[[136 130 135 122 128 119 120]
 [128 118 133 151 126 110 125]
 [104 121 148 126 101 125 156]
 [106 144 136 111 143 123 149]]
=>
[[128 118 133 151 126 110 125]
 [104 121 148 126 101 125 156]
 [136 130 135 122 128 119 120]
 [106 144 136 111 143 123 149]]

[[109 132 141 108 125 139 139 129]
 [156 122 107 139 127 112 116 137]]
=>
[[156 122 107 139 127 112 116 137]
 [109 132 141 108 125 139 139 129]]

[[140 121 130 139 128 106 133]
 [120 145 120 130 116 108 121]
 [128 122 132 118 133 148 136]]
=>
[[140 121 130 139 128 106 133]
 [128 122 132 118 133 148 136]
 [120 145 120 130 116 108 121]]

[[108 128 148]
 [146 122 138]
 [151 114 130]]
=>
[[151 114 130]
 [146 122 138]
 [108 128 148]]

[[140 126 153 128 108 108]
 [146 140 142 141 108 108]
 [126 119 135 119 124 122]
 [122 121 124 121 132 129]
 [137 129 145 130 113 113]]
=>
[[126 119 135 119 124 122]
 [122 121 124 121 132 129]
 [140 126 153 128 108 108]
 [137 129 145 130 113 113]
 [146 140 142 141 108 108]]

[[119 118 157 156 113 127 155 121 124 157 124 122 122]
 [116 133 135 135 139 126 135 116 119 135 130 119 132]
 [138 139 104 105 147 126 105 136 132 103 131 131 134]
 [144 126 119 120 125 126 120 143 138 119 126 135 126]
 [119 138 123 124 147 126 124 119 120 123 131 121 135]
 [145 121 127 126 117 127 127 144 140 126 124 135 123]]
=>
[[119 118 157 156 113 127 155 121 124 157 124 122 122]
 [145 121 127 126 117 127 127 144 140 126 124 135 123]
 [144 126 119 120 125 126 120 143 138 119 126 135 126]
 [116 133 135 135 139 126 135 116 119 135 130 119 132]
 [119 138 123 124 147 126 124 119 120 123 131 121 135]
 [138 139 104 105 147 126 105 136 132 103 131 131 134]]

[[136 128 150 129 114 115 138 140]
 [144 140 144 141 111 114 122 125]
 [129 136 113 135 132 134 114 114]
 [139 131 151 132 112 113 135 137]
 [140 145 123 144 121 124 110 112]
 [118 125 108 123 143 142 123 121]
 [113 116 113 116 144 141 134 132]]
=>
[[113 116 113 116 144 141 134 132]
 [118 125 108 123 143 142 123 121]
 [136 128 150 129 114 115 138 140]
 [139 131 151 132 112 113 135 137]
 [129 136 113 135 132 134 114 114]
 [144 140 144 141 111 114 122 125]
 [140 145 123 144 121 124 110 112]]

[[127 120 116 124 117 137]
 [142 137 128 144 132 113]
 [132 146 144 138 143 109]
 [125 128 128 129 127 133]
 [148 136 123 149 128 114]
 [138 133 129 144 130 117]
 [127 121 120 129 122 136]
 [134 155 150 139 147 104]]
=>
[[127 120 116 124 117 137]
 [127 121 120 129 122 136]
 [125 128 128 129 127 133]
 [138 133 129 144 130 117]
 [148 136 123 149 128 114]
 [142 137 128 144 132 113]
 [132 146 144 138 143 109]
 [134 155 150 139 147 104]]
